Below are the code and all the weights of a small trained network. Each question names an input and a class and asks about switching units off, where a switched-off unit gives its printed mean instead of its output.

import numpy as np


def w(rows, s, z=0):
    codes = np.array(rows[::2]) - 128.0
    scale = np.full(codes.shape[1], s)
    scale[-1] = z or s
    return codes * scale


def norm(h):
    return h / np.sqrt((h * h).mean(-1, keepdims=True) + 1e-5)


def f(y):
    return np.maximum(y, 0)


def log_softmax(a):
    a = a - a.max(-1, keepdims=True)
    return a - np.log(np.exp(a).sum(-1, keepdims=True))


def net(x, mask):
    res = np.array(x, float).reshape(1, 3) / 4 @ E
    u = 0
    for l in range(2):
        y = f(norm(res) @ A[l][:, :-1].T + A[l][:, -1])
        res = res + np.where(mask[u : u + 16], y, B[l][:, -1]) @ B[l][:, :-1]
        u += 16
    return log_softmax(norm(res)[-1] @ U[:, :-1].T + U[:, -1])


A, B = {}, {}
E = w([
[245,255,161,200,88,41],'x0',
[86,77,44,172,9,65],'x1',
[108,121,249,83,94,61],'x2',
],0.0078)
A[0] = w([
[172,133,194,85,93,87,43],'L0N1',
[118,124,175,91,250,159,148],'L0N2',
[248,222,146,199,94,74,196],'L0N3',
[138,187,161,146,153,47,42],'L0N4',
[111,127,128,113,110,140,91],'L0N5',
[115,71,169,83,111,129,102],'L0N6',
[191,131,179,96,198,163,208],'L0N7',
[122,76,65,170,98,72,96],'L0N8',
[149,138,221,88,218,126,122],'L0N9',
[173,183,132,200,102,64,4],'L0N10',
[85,103,254,78,89,53,181],'L0N11',
[180,108,34,138,116,142,69],'L0N12',
[218,221,186,135,219,161,162],'L0N13',
[150,183,161,117,226,192,181],'L0N14',
[67,142,157,130,119,44,71],'L0N15',
[148,168,99,77,98,94,118],'L0N16',
],0.0082,0.0028)
B[0] = w([
[159,139,125,178,121,135,170],'L0N1',
[219,215,150,171,85,135,200],'L0N2',
[141,156,111,61,195,4,255],'L0N3',
[149,112,166,140,138,179,174],'L0N4',
[123,126,117,143,131,121,135],'L0N5',
[103,110,102,120,136,151,170],'L0N6',
[62,114,138,84,175,171,197],'L0N7',
[92,160,123,68,128,154,180],'L0N8',
[98,235,163,55,93,155,202],'L0N9',
[183,173,170,70,69,189,186],'L0N10',
[79,73,195,187,84,109,237],'L0N11',
[106,193,131,142,144,160,165],'L0N12',
[45,30,69,137,185,107,223],'L0N13',
[214,45,121,167,140,138,200],'L0N14',
[125,98,90,129,124,108,165],'L0N15',
[133,142,129,135,117,127,151],'L0N16',
],0.018,0.009)
A[1] = w([
[196,110,200,162,37,92,125],'L1N1',
[92,172,171,132,144,88,108],'L1N2',
[180,155,223,86,204,111,156],'L1N3',
[129,52,134,94,158,163,140],'L1N4',
[75,147,161,116,124,164,25],'L1N5',
[159,111,191,146,190,180,149],'L1N6',
[163,149,137,133,83,162,127],'L1N7',
[82,115,246,139,101,123,192],'L1N8',
[91,111,241,143,132,62,123],'L1N9',
[122,48,131,168,113,90,5],'L1N10',
[76,160,133,148,145,203,121],'L1N11',
[125,112,119,94,140,6,94],'L1N12',
[173,164,77,99,154,179,136],'L1N13',
[199,122,122,122,168,79,124],'L1N14',
[65,84,183,84,119,93,45],'L1N15',
[106,126,214,82,86,127,121],'L1N16',
],0.013,0.0027)
B[1] = w([
[219,82,96,53,165,170,185],'L1N1',
[132,202,119,121,143,161,181],'L1N2',
[40,108,51,202,87,101,241],'L1N3',
[154,194,128,115,105,97,180],'L1N4',
[118,79,70,130,135,161,171],'L1N5',
[205,142,190,118,108,132,187],'L1N6',
[122,127,152,172,174,130,142],'L1N7',
[44,102,190,44,121,37,246],'L1N8',
[168,212,49,148,157,249,241],'L1N9',
[119,145,60,173,34,106,155],'L1N10',
[136,62,155,96,126,213,191],'L1N11',
[170,125,198,134,122,207,219],'L1N12',
[145,166,107,123,107,34,182],'L1N13',
[85,43,151,112,87,148,184],'L1N14',
[185,192,127,221,112,82,211],'L1N15',
[142,42,141,185,177,96,215],'L1N16',
],0.018,0.011)
U = w([
[251,153,166,112,115,189,191],'0',
[98,39,251,121,142,194,6],'1',
[117,82,78,94,231,44,115],'2',
[100,194,158,204,195,144,169],'3',
[94,93,75,60,107,231,150],'4',
[66,83,126,167,55,76,184],'5',
[127,232,96,46,111,53,68],'6',
],0.017,0.0022)

Each question gives the input, the list of numbers given to net, and the class t.
The units are the neurons (one row each of A and B). Each row of codes is followed by its name. A weight is (code - 128) times the scale printed after its matrix; where a second scale follows, it is the last column's (A, B and U).
mask holds one flag per neuron, layer by layer. A switched-off neuron (its flag False) gives its mean, the last column of its row in B, instead of its output. The means were averaged over made-up inputs and are rounded, as every weight is.
A unit's drop is (log p(t) with every unit on - log p(t) with that unit switched off) / (log p(t) with every unit on - log p(t) with every unit switched off).
The circuit of an input: a set's keep is (log p(t) with only the set's units on - log p(t) with every unit switched off) / (log p(t) with every unit on - log p(t) with every unit switched off). Starting from the 12 units with the biggest drops (on a tie, the unit counted first), units are removed one at a time, each time the one whose removal leaves the highest keep (on an exact tie, the one counted first), for as long as the keep stays at least 0.8.
circuit, biggest first: the units of the circuit, biggest drop first
top k neurons: the k neurons with the biggest drops, biggest first
k most important neurons of layer l: the k neurons of layer l with the biggest drops, biggest first
input [-6,0,-1], class 0: circuit, biggest first	(L0N3; L0N13; L1N3)
input [2,-7,1], class 3: top 4 neurons	(L0N7; L0N9; L1N3; L1N8)
input [5,-8,-2], class 2: circuit, biggest first	(L0N13)
input [8,-2,-1], class 2: 3 most important neurons of layer 0	(L0N3; L0N11; L0N13)
input [1,-8,6], class 3: circuit, biggest first	(L0N13; L1N9; L1N15)
input [1,-8,-6], class 2: top 2 neurons	(L0N13; L1N12)
input [3,0,8], class 3: top 2 neurons	(L1N9; L0N14)
input [5,2,0], class 6: circuit, biggest first	(L0N3; L0N10)
input [1,6,-8], class 6: 2 most important neurons of layer 1	(L1N13; L1N9)
input [1,6,-5], class 6: top 2 neurons	(L0N11; L0N13)
input [-6,2,7], class 5: 2 most important neurons of layer 1	(L1N8; L1N10)
input [0,8,-8], class 4: top 3 neurons	(L0N3; L1N11; L0N2)
input [-2,2,8], class 5: top 3 neurons	(L1N10; L1N8; L0N3)
input [4,0,-4], class 2: top neuron	(L0N11)
input [1,0,-1], class 2: top 4 neurons	(L0N11; L0N3; L0N9; L0N13)
input [5,4,1], class 0: top 2 neurons	(L1N12; L1N8)
input [5,-2,-1], class 2: 3 most important neurons of layer 0	(L0N3; L0N11; L0N13)
input [1,-4,5], class 3: top 2 neurons	(L1N9; L0N13)
input [2,0,5], class 3: top 2 neurons	(L1N9; L0N14)
input [-1,5,-3], class 4: top 4 neurons	(L0N3; L0N11; L1N11; L1N8)
input [-8,5,1], class 5: circuit, biggest first	(L1N15)
input [6,-1,2], class 3: 2 most important neurons of layer 1	(L1N3; L1N12)
input [0,5,-2], class 4: top 4 neurons	(L0N3; L0N11; L0N2; L1N11)
input [8,-5,6], class 3: top 2 neurons	(L1N9; L1N3)
input [-7,0,-2], class 0: 2 most important neurons of layer 1	(L1N8; L1N3)
input [-2,-7,0], class 0: 3 most important neurons of layer 0	(L0N3; L0N14; L0N11)
input [5,4,2], class 0: 2 most important neurons of layer 0	(L0N3; L0N9)
